Below are the code and all the weights of a small trained network. Each question names an input and a class and asks about switching units off, where a switched-off unit gives its printed mean instead of its output.

import numpy as np


def w(rows, s, z=0):
    codes = np.array(rows[::2]) - 128.0
    scale = np.full(codes.shape[1], s)
    scale[-1] = z or s
    return codes * scale


def f(y):
    return np.maximum(y, 0)


def log_softmax(a):
    a = a - a.max(-1, keepdims=True)
    return a - np.log(np.exp(a).sum(-1, keepdims=True))


def net(x, mask):
    res = np.array(x, float).reshape(1, 7) / 4 @ E
    y = f(res @ A[0][:, :-1].T + A[0][:, -1])
    res = res + np.where(mask, y, B[0][:, -1]) @ B[0][:, :-1]
    return log_softmax(res[-1] @ U[:, :-1].T + U[:, -1])


A, B = {}, {}
E = w([
[58,151,134,254,117,193,152,194,157,112,66],'x0',
[124,130,130,130,133,123,130,129,122,130,127],'x1',
[77,118,175,30,50,164,184,211,33,80,152],'x2',
[200,150,42,189,154,174,153,194,38,195,204],'x3',
[198,44,196,127,181,154,67,174,69,141,32],'x4',
[149,192,191,157,76,199,17,91,113,115,175],'x5',
[118,175,117,127,32,31,74,171,111,221,70],'x6',
],0.0052)
A[0] = w([
[53,166,136,217,106,193,147,183,158,108,91,99],'n1',
[162,192,191,157,88,215,24,89,94,112,184,184],'n2',
[186,52,187,118,156,135,96,174,76,136,53,42],'n3',
[126,172,106,127,53,45,90,153,118,208,80,56],'n4',
[78,175,78,117,83,108,170,96,169,112,196,78],'n5',
[101,136,141,65,55,146,161,207,37,104,157,39],'n6',
[146,163,99,141,64,44,77,155,124,219,68,71],'n7',
[167,147,68,179,147,151,137,175,67,176,166,31],'n8',
[153,73,121,144,224,198,160,77,157,62,177,66],'n9',
[181,42,193,118,150,140,88,161,81,122,46,25],'n10',
[68,101,190,104,119,89,110,83,200,83,55,48],'n11',
[57,107,194,106,119,88,110,84,208,76,57,63],'n12',
[54,151,133,222,108,192,158,190,151,107,76,100],'n13',
[175,146,79,185,152,160,130,169,78,167,170,29],'n14',
[80,180,90,121,92,109,169,104,163,121,186,38],'n15',
[156,77,129,131,218,216,164,81,150,60,185,92],'n16',
[97,160,101,116,101,104,165,100,151,128,170,51],'n17',
[73,182,93,126,86,108,162,102,173,101,194,50],'n18',
[71,105,188,99,115,97,117,95,200,78,71,46],'n19',
[109,45,54,75,193,37,254,153,132,128,87,255],'n20',
[191,147,69,201,198,93,74,61,214,182,108,75],'n21',
[182,93,151,153,169,131,81,135,123,143,73,72],'n22',
[183,149,72,200,192,85,77,57,210,179,108,78],'n23',
[181,127,132,27,131,85,113,66,103,138,205,121],'n24',
[81,187,80,126,86,109,170,101,168,115,193,54],'n25',
[179,140,67,186,152,156,133,175,72,179,168,41],'n26',
[196,129,125,18,121,81,116,69,100,142,190,96],'n27',
[149,208,202,126,64,192,27,68,113,100,194,213],'n28',
[154,85,128,135,216,198,180,76,150,53,178,76],'n29',
[181,52,186,125,173,157,104,150,78,116,71,50],'n30',
[76,134,204,114,98,115,78,75,189,76,87,95],'n31',
[55,160,138,224,110,187,143,183,145,103,92,106],'n32',
[138,144,98,140,75,54,76,154,126,222,77,73],'n33',
[79,123,181,38,57,159,166,206,36,70,151,99],'n34',
],0.0052,0.003)
B[0] = w([
[217,58,114,172,172,19,87,50,60,86,67,191],'n1',
[109,39,44,151,76,130,112,234,236,157,83,239],'n2',
[73,227,57,105,213,214,45,64,127,216,78,181],'n3',
[42,187,191,116,67,105,115,167,49,20,132,195],'n4',
[95,191,90,127,216,178,50,77,123,199,64,181],'n5',
[69,68,252,206,148,173,218,20,158,188,214,189],'n6',
[39,191,176,101,52,122,122,181,59,22,135,204],'n7',
[209,147,86,25,62,194,209,80,56,143,217,184],'n8',
[31,195,173,105,38,113,110,193,54,26,124,194],'n9',
[70,231,68,110,225,216,52,48,126,223,77,179],'n10',
[222,151,68,39,54,199,203,93,56,156,227,184],'n11',
[227,140,66,31,58,193,205,100,61,155,230,192],'n12',
[225,62,118,164,171,20,96,44,44,81,76,194],'n13',
[209,140,72,35,59,180,194,92,63,141,203,183],'n14',
[89,195,98,118,206,183,50,73,115,203,67,165],'n15',
[36,187,165,113,45,91,96,198,62,19,105,203],'n16',
[98,166,100,131,185,169,67,90,125,172,80,154],'n17',
[100,198,78,117,221,190,53,73,116,204,70,173],'n18',
[218,142,57,44,64,197,201,100,67,163,205,178],'n19',
[104,46,40,161,59,138,94,253,251,158,85,254],'n20',
[59,55,244,199,116,171,225,71,162,160,207,222],'n21',
[71,171,131,127,171,211,110,90,150,197,127,167],'n22',
[58,57,248,203,120,168,219,68,160,160,204,219],'n23',
[188,45,111,199,153,28,82,77,66,73,51,205],'n24',
[91,200,96,123,220,183,51,65,119,201,65,175],'n25',
[212,142,74,31,57,192,202,89,65,147,213,193],'n26',
[189,41,119,218,167,17,78,53,51,69,47,201],'n27',
[116,37,30,162,78,123,106,235,232,160,76,250],'n28',
[39,191,158,108,40,103,96,202,62,30,113,197],'n29',
[63,214,89,113,191,185,52,76,114,178,81,175],'n30',
[202,126,57,52,64,181,191,142,99,156,194,190],'n31',
[213,57,113,162,166,24,93,59,62,88,75,192],'n32',
[41,186,176,96,58,126,125,177,69,25,142,197],'n33',
[71,40,227,241,179,155,196,44,201,209,173,223],'n34',
],0.0044,0.0057)
U = w([
[211,157,98,73,96,166,172,113,98,141,189,95],'0',
[96,210,112,122,213,164,78,98,132,175,94,97],'1',
[95,85,247,169,141,141,180,95,159,155,175,100],'2',
[73,190,177,117,90,102,111,184,95,48,123,108],'3',
[210,83,123,152,163,37,100,88,93,96,89,111],'4',
[138,130,122,131,129,120,130,151,154,134,126,247],'5',
[128,76,70,134,105,130,114,217,207,146,104,111],'6',
[185,185,178,117,194,85,137,195,199,118,138,121],'7',
],0.013,0.011)

Each question gives the input, the list of numbers given to net, and the class t.
The units are the neurons (one row each of A and B). Each row of codes is followed by its name. A weight is (code - 128) times the scale printed after its matrix; where a second scale follows, it is the last column's (A, B and U).
mask holds one flag per neuron, in row order. A switched-off neuron (its flag False) gives its mean, the last column of its row in B, instead of its output. The means were averaged over made-up inputs and are rounded, as every weight is.
A unit's drop is (log p(t) with every unit on - log p(t) with that unit switched off) / (log p(t) with every unit on - log p(t) with every unit switched off).
The circuit of an input: a set's keep is (log p(t) with only the set's units on - log p(t) with every unit switched off) / (log p(t) with every unit on - log p(t) with every unit switched off). Starting from the 12 units with the biggest drops (on a tie, the unit counted first), units are removed one at a time, each time the one whose removal leaves the highest keep (on an exact tie, the one counted first), for as long as the keep stays at least 0.8.
circuit, biggest first: the units of the circuit, biggest drop first
most important unit: the unit with the biggest drop
top k neurons: the k neurons with the biggest drops, biggest first
drop when u is switched off: that unit's drop, to one decimal
input [2,3,-2,8,7,7,2], class 0: circuit, biggest first -> [n26]
input [-6,1,2,5,-5,1,1], class 4: circuit, biggest first -> [n27 n24]
input [-6,-2,0,5,2,0,6], class 3: top 2 neurons -> [n7 n33]
input [7,-4,1,1,-5,-4,-8], class 3: circuit, biggest first -> [n29 n16]
input [-2,5,8,0,1,-6,-7], class 2: top 2 neurons -> [n34 n6]
input [-1,5,-8,3,8,-5,7], class 1: circuit, biggest first -> [n3 n10]
input [-7,3,8,4,8,1,4], class 1: top 3 neurons -> [n3 n10 n30]
input [-3,2,-8,7,7,-1,-4], class 2: top 2 neurons -> [n21 n23]
input [3,-4,5,3,3,-1,0], class 2: circuit, biggest first -> [n34 n6]
input [-8,3,4,3,-1,7,-8], class 3: circuit, biggest first -> [n16 n29]
input [6,0,7,8,7,-8,0], class 0: top 3 neurons -> [n8 n26 n14]
input [-6,-6,1,-6,4,-6,1], class 0: top 2 neurons -> [n11 n12]
input [-6,-4,-5,-1,-2,7,2], class 6: top 2 neurons -> [n28 n2]
input [-8,-5,2,6,3,7,4], class 4: most important unit -> n27
input [8,-2,7,-6,1,-1,3], class 4: top 3 neurons -> [n13 n1 n32]
input [1,-3,7,-3,4,3,-5], class 2: top 3 neurons -> [n34 n6 n20]
input [-7,-4,6,-3,-1,7,-1], class 4: top 2 neurons -> [n27 n24]
input [-3,6,7,5,8,2,-4], class 1: top 3 neurons -> [n3 n10 n30]
input [-8,-4,8,-8,-6,1,2], class 0: top 2 neurons -> [n12 n19]
input [-4,-3,-1,-5,7,-8,-1], class 6: circuit, biggest first -> [n20]
input [2,3,-3,-3,6,7,0], class 6: drop when n14 is switched off -> 0.0
input [-6,7,-2,-6,-8,-8,-4], class 1: drop when n18 is switched off -> 0.3
input [-7,2,5,-5,-1,-6,-2], class 4: drop when n28 is switched off -> 0.2
